Below is a small trained network, with its code and all its weights. Each question gives an input and a target symbol and asks what happens when units are switched off, that is, made to give their printed mean instead of their output.

import numpy as np


def w(rows, s, z=0):
    codes = np.array(rows[::2]) - 128.0
    scale = np.full(codes.shape[1], s)
    scale[-1] = z or s
    return codes * scale


def f(y):
    return y / 2 * (1 + np.tanh(0.7978845608 * (y + 0.044715 * y**3)))


def softmax(a):
    e = np.exp(a - a.max(-1, keepdims=True))
    return e / e.sum(-1, keepdims=True)


def log_softmax(a):
    a = a - a.max(-1, keepdims=True)
    return a - np.log(np.exp(a).sum(-1, keepdims=True))


def net(x, mask):
    ids = ['γδεηθμξπφ'.index(c) for c in x.split()]
    T = len(ids)
    res = E[ids] + P[:T]
    r = res
    for j in range(2):
        rows = slice(3 * j, 3 * j + 3)
        q, k, v = (r @ M[0][rows].T for M in (Q, K, V))
        z = softmax(np.where(np.tri(T) > 0, q @ k.T / 3**0.5, -1e9)) @ v
        o = O[0][rows]
        res = res + np.where(mask[j], z, o[:, -1]) @ o[:, :-1]
    y = f(res @ A[0][:, :-1].T + A[0][:, -1])
    res = res + np.where(mask[2:6], y, B[0][:, -1]) @ B[0][:, :-1]
    return log_softmax(res[-1] @ U[:, :-1].T + U[:, -1])


Q, K, V, O, A, B = {}, {}, {}, {}, {}, {}
E = w([
[42,175,113,132,164,110,111],'γ',
[146,160,116,119,143,127,201],'δ',
[115,93,143,201,202,55,148],'ε',
[99,81,140,187,151,240,172],'η',
[131,107,180,173,201,114,54],'θ',
[39,88,179,86,94,88,180],'μ',
[104,185,189,179,71,103,71],'ξ',
[254,156,134,190,164,84,80],'π',
[186,99,55,74,111,186,70],'φ',
],0.019)
P = w([
[94,162,199,82,180,122,121],'0',
[98,98,136,131,113,153,133],'1',
[109,66,125,151,49,173,138],'2',
[183,54,180,134,35,170,142],'3',
[153,57,212,149,12,191,150],'4',
[79,58,218,173,2,215,162],'5',
],0.0075)
Q[0] = w([
[119,114,230,222,105,200,202],'head 0',
[170,149,106,2,21,123,72],'head 0',
[107,59,147,137,137,181,52],'head 0',
[180,184,80,95,205,112,112],'head 1',
[181,135,201,65,158,150,236],'head 1',
[17,186,113,157,75,163,185],'head 1',
],0.0075)
K[0] = w([
[141,65,209,84,5,141,56],'head 0',
[47,164,2,105,214,66,165],'head 0',
[149,129,138,95,138,49,177],'head 0',
[37,109,164,157,250,78,138],'head 1',
[43,125,180,249,95,64,21],'head 1',
[121,176,231,172,108,132,129],'head 1',
],0.0066)
V[0] = w([
[99,130,108,40,132,128,91],'head 0',
[160,166,141,153,173,123,55],'head 0',
[136,158,126,80,104,4,145],'head 0',
[54,59,173,115,130,128,77],'head 1',
[89,96,121,158,178,116,154],'head 1',
[69,217,126,205,150,118,107],'head 1',
],0.013)
O[0] = w([
[92,128,51,59,80,128,42,28],'head 0',
[167,107,147,191,52,199,152,165],'head 0',
[102,191,111,190,118,6,121,1],'head 0',
[70,43,135,135,83,103,66,234],'head 1',
[71,129,136,146,254,106,119,168],'head 1',
[98,167,225,97,116,148,178,211],'head 1',
],0.0093,0.0062)
A[0] = w([
[186,149,87,110,121,105,144,76],'neuron 0',
[80,216,126,72,64,149,133,147],'neuron 1',
[145,126,170,128,139,147,166,226],'neuron 2',
[78,118,110,1,132,157,234,252],'neuron 3',
],0.0092,0.004)
B[0] = w([
[94,113,159,36,138,125,185,131],'neuron 0',
[253,104,168,101,141,112,123,172],'neuron 1',
[115,173,112,113,141,200,137,250],'neuron 2',
[150,112,88,166,172,94,115,238],'neuron 3',
],0.014,0.012)
U = w([
[177,46,197,143,102,41,68,62],'γ',
[172,212,76,117,134,85,112,125],'δ',
[64,157,139,161,126,67,187,92],'ε',
[137,103,115,84,166,132,71,85],'η',
[81,82,154,140,65,166,60,181],'θ',
[84,68,108,175,121,58,42,115],'μ',
[153,70,207,112,1,86,183,53],'ξ',
[219,166,88,230,96,100,127,187],'π',
[190,52,17,182,38,96,78,253],'φ',
],0.0069,0.0051)

Each question gives the input, a string of symbols that net reads in full, and the target symbol t.
The units are the heads (3 rows each of Q, K, V and O) and the neurons (one row each of A and B). Each row of codes is followed by its name. A weight is (code - 128) times the scale printed after its matrix; where a second scale follows, it is the last column's (O, A, B and U).
mask holds one flag per unit, heads first, then neurons. A switched-off unit (its flag False) gives its mean, the last column of its rows in O or B, instead of its output. The means were averaged over made-up inputs and are rounded, as every weight is.
A unit's drop is (log p(t) with every unit on - log p(t) with that unit switched off) / (log p(t) with every unit on - log p(t) with every unit switched off).
The circuit of an input: a set's keep is (log p(t) with only the set's units on - log p(t) with every unit switched off) / (log p(t) with every unit on - log p(t) with every unit switched off). Starting from all 6 units, units are removed one at a time, each time the one whose removal leaves the highest keep (on an exact tie, the one counted first), for as long as the keep stays at least 0.8.
units of the circuit, in order: the units of the circuit, biggest drop first
unit that matters most: the unit with the biggest drop
k most important neurons: the k neurons with the biggest drops, biggest first
heads that matter: for each layer, one digit per head in row order, 1 if its drop is at least 0.15 and else 0, layers parted by /
input φ ε ε μ δ, target μ: heads that matter	11
input γ ε ε ε ε δ, target ε: units of the circuit, in order	head 0; head 1
input η θ θ, target θ: heads that matter	10
input θ η ε γ μ μ, target μ: heads that matter	11
input π γ θ γ π δ, target π: unit that matters most	head 1
input θ μ ξ, target γ: 2 most important neurons	neuron 2; neuron 1
input η ε γ ε γ ε, target ε: 2 most important neurons	neuron 1; neuron 2
input δ δ π η, target π: heads that matter	01
input ε ε γ γ, target ε: units of the circuit, in order	head 1; head 0
input η φ δ, target φ: units of the circuit, in order	head 0; neuron 3
input π η φ η, target φ: units of the circuit, in order	head 1; head 0; neuron 3
input μ ε ξ ε μ μ, target γ: 2 most important neurons	neuron 1; neuron 3
input θ μ ε, target μ: units of the circuit, in order	head 1; head 0
input φ γ γ, target φ: unit that matters most	head 0
input ξ θ ξ ξ, target ξ: units of the circuit, in order	head 1; neuron 3
input ε μ ε, target μ: units of the circuit, in order	head 0; head 1
input ε θ ε, target θ: units of the circuit, in order	head 0; neuron 3; head 1
input δ δ η η δ, target η: heads that matter	10
input ξ ξ γ, target ξ: units of the circuit, in order	head 1; neuron 1
input θ φ ε π θ, target π: units of the circuit, in order	head 0
input δ φ μ π, target φ: heads that matter	01
input δ π θ, target π: heads that matter	11
input ε ε η μ γ, target μ: 2 most important neurons	neuron 2; neuron 1
input θ γ ε, target θ: 2 most important neurons	neuron 3; neuron 1
input γ ε π φ θ, target φ: heads that matter	01
input δ ξ γ, target π: 2 most important neurons	neuron 1; neuron 0
input μ ξ φ δ ξ, target φ: unit that matters most	head 1
